Below is a small trained network, with its code and all its weights. Each question gives an input and a target symbol and asks what happens when units are switched off, that is, made to give their printed mean instead of their output.

import numpy as np


def w(rows, s, z=0):
    codes = np.array(rows[::2]) - 128.0
    scale = np.full(codes.shape[1], s)
    scale[-1] = z or s
    return codes * scale


def norm(h):
    return h / np.sqrt((h * h).mean(-1, keepdims=True) + 1e-5)


def f(y):
    return np.maximum(y, 0)


def softmax(a):
    e = np.exp(a - a.max(-1, keepdims=True))
    return e / e.sum(-1, keepdims=True)


def log_softmax(a):
    a = a - a.max(-1, keepdims=True)
    return a - np.log(np.exp(a).sum(-1, keepdims=True))


def net(x, mask):
    ids = ['γεζηθτψ'.index(c) for c in x.split()]
    T = len(ids)
    res = E[ids] + P[:T]
    u = 0
    for l in range(3):
        q, k, v = (norm(res) @ M[l].T for M in (Q, K, V))
        z = softmax(np.where(np.tri(T) > 0, q @ k.T / 2**0.5, -1e9)) @ v
        res = res + np.where(mask[u], z, O[l][:, -1]) @ O[l][:, :-1]
        u += 1
        y = f(norm(res) @ A[l][:, :-1].T + A[l][:, -1])
        res = res + np.where(mask[u : u + 8], y, B[l][:, -1]) @ B[l][:, :-1]
        u += 8
    return log_softmax(norm(res)[-1] @ U[:, :-1].T + U[:, -1])


Q, K, V, O, A, B = {}, {}, {}, {}, {}, {}
E = w([
[193,116,126,191],'γ',
[115,35,155,64],'ε',
[111,190,101,200],'ζ',
[149,141,74,4],'η',
[147,163,93,66],'θ',
[118,53,80,4],'τ',
[114,23,104,154],'ψ',
],0.0025)
P = w([
[59,167,143,37],'0',
[197,227,73,238],'1',
[157,48,195,84],'2',
[158,222,47,247],'3',
[155,54,197,83],'4',
[131,223,45,233],'5',
[144,56,198,79],'6',
[136,219,52,235],'7',
],0.0016)
Q[0] = w([
[1,121,246,122],'0.h0',
[81,189,102,165],'0.h0',
],0.0033)
K[0] = w([
[151,118,116,252],'0.h0',
[151,131,148,123],'0.h0',
],0.004)
V[0] = w([
[5,93,86,123],'0.h0',
[94,79,177,95],'0.h0',
],0.0012)
O[0] = w([
[255,122,22,231,189],'0.h0',
[20,211,60,196,3],'0.h0',
],0.00087,0.00018)
A[0] = w([
[134,151,97,85,163],'0.n0',
[152,148,235,62,146],'0.n1',
[154,172,252,139,49],'0.n2',
[115,228,116,188,121],'0.n3',
[116,169,94,52,220],'0.n4',
[76,66,131,116,28],'0.n5',
[153,43,80,163,143],'0.n6',
[59,121,160,96,11],'0.n7',
],0.0035,0.0012)
B[0] = w([
[120,107,156,192,174],'0.n0',
[196,192,179,156,170],'0.n1',
[187,139,193,253,155],'0.n2',
[144,13,110,33,252],'0.n3',
[123,160,166,214,209],'0.n4',
[94,112,81,135,153],'0.n5',
[160,231,94,118,197],'0.n6',
[62,170,132,149,135],'0.n7',
],0.003,0.0024)
Q[1] = w([
[172,38,221,45],'1.h0',
[253,117,102,144],'1.h0',
],0.0055)
K[1] = w([
[192,2,124,76],'1.h0',
[200,166,126,189],'1.h0',
],0.0063)
V[1] = w([
[177,114,90,126],'1.h0',
[254,81,106,126],'1.h0',
],0.0029)
O[1] = w([
[64,147,117,96,215],'1.h0',
[3,174,134,125,255],'1.h0',
],0.0041,0.00091)
A[1] = w([
[1,25,199,145,77],'1.n0',
[81,151,54,113,4],'1.n1',
[195,109,131,174,141],'1.n2',
[127,155,197,17,167],'1.n3',
[72,122,90,214,17],'1.n4',
[176,221,145,104,193],'1.n5',
[100,99,254,153,236],'1.n6',
[155,158,117,241,145],'1.n7',
],0.0031,0.0012)
B[1] = w([
[4,106,133,114,233],'1.n0',
[155,137,183,187,199],'1.n1',
[61,136,146,146,168],'1.n2',
[190,224,102,50,200],'1.n3',
[176,175,157,105,196],'1.n4',
[110,106,85,194,223],'1.n5',
[26,128,203,159,253],'1.n6',
[83,130,138,63,237],'1.n7',
],0.0033,0.0019)
Q[2] = w([
[122,187,3,208],'2.h0',
[135,138,29,171],'2.h0',
],0.0065)
K[2] = w([
[255,65,148,135],'2.h0',
[181,62,118,128],'2.h0',
],0.0097)
V[2] = w([
[244,65,125,131],'2.h0',
[142,121,252,69],'2.h0',
],0.0031)
O[2] = w([
[2,119,188,138,255],'2.h0',
[73,179,102,50,72],'2.h0',
],0.0039,0.00073)
A[2] = w([
[105,164,78,202,249],'2.n0',
[119,83,230,59,3],'2.n1',
[88,86,46,7,61],'2.n2',
[226,3,105,141,239],'2.n3',
[115,71,74,153,187],'2.n4',
[121,95,196,222,134],'2.n5',
[138,216,198,124,163],'2.n6',
[190,139,62,49,154],'2.n7',
],0.0047,0.0017)
B[2] = w([
[168,85,160,81,254],'2.n0',
[66,91,119,44,166],'2.n1',
[208,137,3,238,164],'2.n2',
[26,51,40,151,147],'2.n3',
[159,99,164,179,164],'2.n4',
[108,234,106,162,211],'2.n5',
[170,39,98,122,202],'2.n6',
[54,206,200,112,158],'2.n7',
],0.0046,0.0036)
U = w([
[185,200,176,232,130],'γ',
[99,45,86,2,46],'ε',
[19,146,199,145,165],'ζ',
[170,238,195,37,98],'η',
[228,64,180,125,254],'θ',
[142,214,9,123,129],'τ',
[121,37,56,225,54],'ψ',
],0.0079,0.0025)

Each question gives the input, a string of symbols that net reads in full, and the target symbol t.
The units are the heads (2 rows each of Q, K, V and O) and the neurons (one row each of A and B). Each row of codes is followed by its name. A weight is (code - 128) times the scale printed after its matrix; where a second scale follows, it is the last column's (O, A, B and U).
mask holds one flag per unit, layer by layer, with each layer's heads first. A switched-off unit (its flag False) gives its mean, the last column of its rows in O or B, instead of its output. The means were averaged over made-up inputs and are rounded, as every weight is.
A unit's drop is (log p(t) with every unit on - log p(t) with that unit switched off) / (log p(t) with every unit on - log p(t) with every unit switched off).
The circuit of an input: a set's keep is (log p(t) with only the set's units on - log p(t) with every unit switched off) / (log p(t) with every unit on - log p(t) with every unit switched off). Starting from the 12 units with the biggest drops (on a tie, the unit counted first), units are removed one at a time, each time the one whose removal leaves the highest keep (on an exact tie, the one counted first), for as long as the keep stays at least 0.8.
circuit, biggest first: the units of the circuit, biggest drop first
k most important neurons: the k neurons with the biggest drops, biggest first
top k neurons in layer l: the k neurons of layer l with the biggest drops, biggest first
input ε ψ ε ζ ζ ψ, target τ: circuit, biggest first -> 2.h0; 0.n6
input η ψ θ η θ τ, target θ: 2 most important neurons -> 0.n6; 0.n4
input γ ζ ζ ε ζ ε ζ ε, target η: 3 most important neurons -> 0.n2; 0.n6; 0.n3
input θ ε ζ ζ γ ζ ε ε, target ψ: top neuron in layer 1 -> 1.n6
input ζ ζ ζ ε τ, target τ: circuit, biggest first -> 2.n2; 2.h0; 2.n7
input θ η γ ζ ζ η ε η, target ψ: top 2 neurons in layer 1 -> 1.n6; 1.n5
input θ ζ ζ θ ζ ζ γ η, target ψ: 4 most important neurons -> 0.n3; 0.n4; 2.n3; 1.n2
input η τ ζ ζ ζ η ζ η, target θ: 2 most important neurons -> 0.n4; 2.n0
input ζ ζ ζ ζ ζ η η η, target ζ: circuit, biggest first -> 2.h0; 1.h0; 0.n3; 0.n4
input η η θ, target θ: 2 most important neurons -> 2.n6; 0.n3
input γ τ η θ, target η: 2 most important neurons -> 2.n7; 1.n6
input ζ θ ψ ζ τ, target τ: circuit, biggest first -> 2.n2; 1.n3; 2.n7
input ζ ζ ζ ζ ε ε γ, target γ: circuit, biggest first -> 1.n6; 2.n5; 2.h0; 1.n2
input ζ ζ ψ ε θ τ ζ γ, target ζ: circuit, biggest first -> 2.h0; 1.h0; 0.n3
input τ ε ε θ ζ η, target ε: most important neuron -> 0.n4
input γ ζ ε ε ψ η η, target η: 3 most important neurons -> 1.n3; 2.n7; 0.n1
input θ ζ η γ, target ψ: 2 most important neurons -> 0.n4; 0.n3
input τ ζ ε ε ζ τ γ ε, target ε: 3 most important neurons -> 0.n3; 0.n6; 1.n1
input η η ζ ψ, target θ: 3 most important neurons -> 0.n6; 2.n0; 1.n7
input ψ ε ε η τ θ, target γ: top neuron in layer 1 -> 1.n0
input ε τ ζ γ, target τ: 3 most important neurons -> 0.n3; 2.n2; 1.n7
input γ ψ ψ ζ τ ε θ ψ, target η: 3 most important neurons -> 0.n6; 1.n7; 0.n3
input η ε τ ζ θ ζ ψ, target ψ: top 2 neurons in layer 2 -> 2.n2; 2.n4
input ψ θ ε ζ θ, target θ: top 2 neurons in layer 0 -> 0.n4; 0.n3
input τ ζ ζ ζ η θ, target ε: 4 most important neurons -> 0.n4; 0.n3; 1.n1; 2.n5
input ψ τ η ζ η τ, target γ: top 3 neurons in layer 0 -> 0.n3; 0.n6; 0.n4
input η ζ ε ε ζ ζ, target θ: top 2 neurons in layer 1 -> 1.n0; 1.n7
